Here is a tiny trained network, its code and every weight. The questions are about switching its units off for an input and a class, where a switched-off unit gives its printed mean instead of its output.

import numpy as np


def w(rows, s, z=0):
    codes = np.array(rows[::2]) - 128.0
    scale = np.full(codes.shape[1], s)
    scale[-1] = z or s
    return codes * scale


def f(y):
    return np.maximum(y, 0)


def log_softmax(a):
    a = a - a.max(-1, keepdims=True)
    return a - np.log(np.exp(a).sum(-1, keepdims=True))


def net(x, mask):
    res = np.array(x, float).reshape(1, 8) / 4 @ E
    y = f(res @ A[0][:, :-1].T + A[0][:, -1])
    res = res + np.where(mask, y, B[0][:, -1]) @ B[0][:, :-1]
    return log_softmax(res[-1] @ U[:, :-1].T + U[:, -1])


A, B = {}, {}
E = w([
[128,128,127],'x0',
[128,128,128],'x1',
[128,128,128],'x2',
[152,144,251],'x3',
[128,128,128],'x4',
[128,128,128],'x5',
[31,66,157],'x6',
[61,235,120],'x7',
],0.015)
A[0] = w([
[103,114,63,144],'neuron 0',
[190,26,106,103],'neuron 1',
[100,180,106,120],'neuron 2',
[115,135,180,115],'neuron 3',
[149,142,81,114],'neuron 4',
[68,171,127,145],'neuron 5',
[81,148,131,131],'neuron 6',
[227,185,114,24],'neuron 7',
[140,49,141,141],'neuron 8',
[145,137,163,74],'neuron 9',
[125,116,88,121],'neuron 10',
[165,150,159,110],'neuron 11',
[144,57,133,144],'neuron 12',
[99,171,136,127],'neuron 13',
[94,108,52,81],'neuron 14',
[7,50,166,1],'neuron 15',
[68,194,130,136],'neuron 16',
[102,108,86,143],'neuron 17',
[120,129,196,108],'neuron 18',
],0.02,0.0068)
B[0] = w([
[108,115,184,197],'neuron 0',
[191,138,110,237],'neuron 1',
[178,125,103,186],'neuron 2',
[125,110,166,176],'neuron 3',
[66,80,168,168],'neuron 4',
[182,172,121,198],'neuron 5',
[167,174,73,173],'neuron 6',
[32,106,51,216],'neuron 7',
[197,158,98,212],'neuron 8',
[105,93,155,159],'neuron 9',
[86,91,194,164],'neuron 10',
[83,85,156,175],'neuron 11',
[182,179,103,204],'neuron 12',
[179,121,109,176],'neuron 13',
[130,104,214,201],'neuron 14',
[31,103,42,254],'neuron 15',
[209,161,121,212],'neuron 16',
[141,68,213,181],'neuron 17',
[118,95,247,190],'neuron 18',
],0.011,0.021)
U = w([
[210,154,111,82],'0',
[94,108,252,51],'1',
[45,121,62,253],'2',
],0.017,0.0053)

Each question gives the input, the list of numbers given to net, and the class t.
The units are the neurons (one row each of A and B). Each row of codes is followed by its name. A weight is (code - 128) times the scale printed after its matrix; where a second scale follows, it is the last column's (A, B and U).
mask holds one flag per neuron, in row order. A switched-off neuron (its flag False) gives its mean, the last column of its row in B, instead of its output. The means were averaged over made-up inputs and are rounded, as every weight is.
A unit's drop is (log p(t) with every unit on - log p(t) with that unit switched off) / (log p(t) with every unit on - log p(t) with every unit switched off).
The circuit of an input: a set's keep is (log p(t) with only the set's units on - log p(t) with every unit switched off) / (log p(t) with every unit on - log p(t) with every unit switched off). Starting from the 12 units with the biggest drops (on a tie, the unit counted first), units are removed one at a time, each time the one whose removal leaves the highest keep (on an exact tie, the one counted first), for as long as the keep stays at least 0.8.
circuit, biggest first: the units of the circuit, biggest drop first
unit that matters most: the unit with the biggest drop
k most important neurons: the k neurons with the biggest drops, biggest first
drop when u is switched off: that unit's drop, to one decimal
input [-6,7,2,5,-6,2,8,-1], class 2: circuit, biggest first : neuron 15
input [6,1,8,-6,-3,4,6,2], class 1: 2 most important neurons : neuron 14; neuron 17
input [-5,-8,-6,-2,-8,-2,4,-4], class 0: 4 most important neurons : neuron 7; neuron 8; neuron 1; neuron 12
input [-6,3,6,-7,4,-1,7,-8], class 0: 3 most important neurons : neuron 1; neuron 8; neuron 12
input [-4,5,8,-6,8,3,6,3], class 1: 4 most important neurons : neuron 14; neuron 17; neuron 7; neuron 0
input [-2,8,-2,8,-4,-7,-4,8], class 0: 2 most important neurons : neuron 16; neuron 13
input [-1,-4,8,3,7,5,0,3], class 0: 3 most important neurons : neuron 14; neuron 0; neuron 17
input [8,7,3,-6,8,6,-6,-1], class 1: 2 most important neurons : neuron 15; neuron 14
input [-1,0,-3,-8,6,-3,7,5], class 1: 3 most important neurons : neuron 14; neuron 17; neuron 0
input [-1,-1,2,3,0,0,4,0], class 2: 2 most important neurons : neuron 15; neuron 14
input [5,-5,-4,-3,-3,5,3,-2], class 1: 3 most important neurons : neuron 7; neuron 17; neuron 14
input [8,-2,5,-7,6,-4,0,7], class 0: 4 most important neurons : neuron 16; neuron 2; neuron 5; neuron 6
input [-1,7,-4,3,-8,-3,-5,-4], class 2: drop when neuron 7 is switched off : 0.8
input [5,2,-6,-2,6,5,-6,-5], class 2: unit that matters most : neuron 7
input [-4,-8,8,-7,-7,-8,-6,3], class 1: drop when neuron 15 is switched off : 0.2
input [-8,3,-8,6,-2,-7,8,6], class 2: drop when neuron 15 is switched off : 2.7
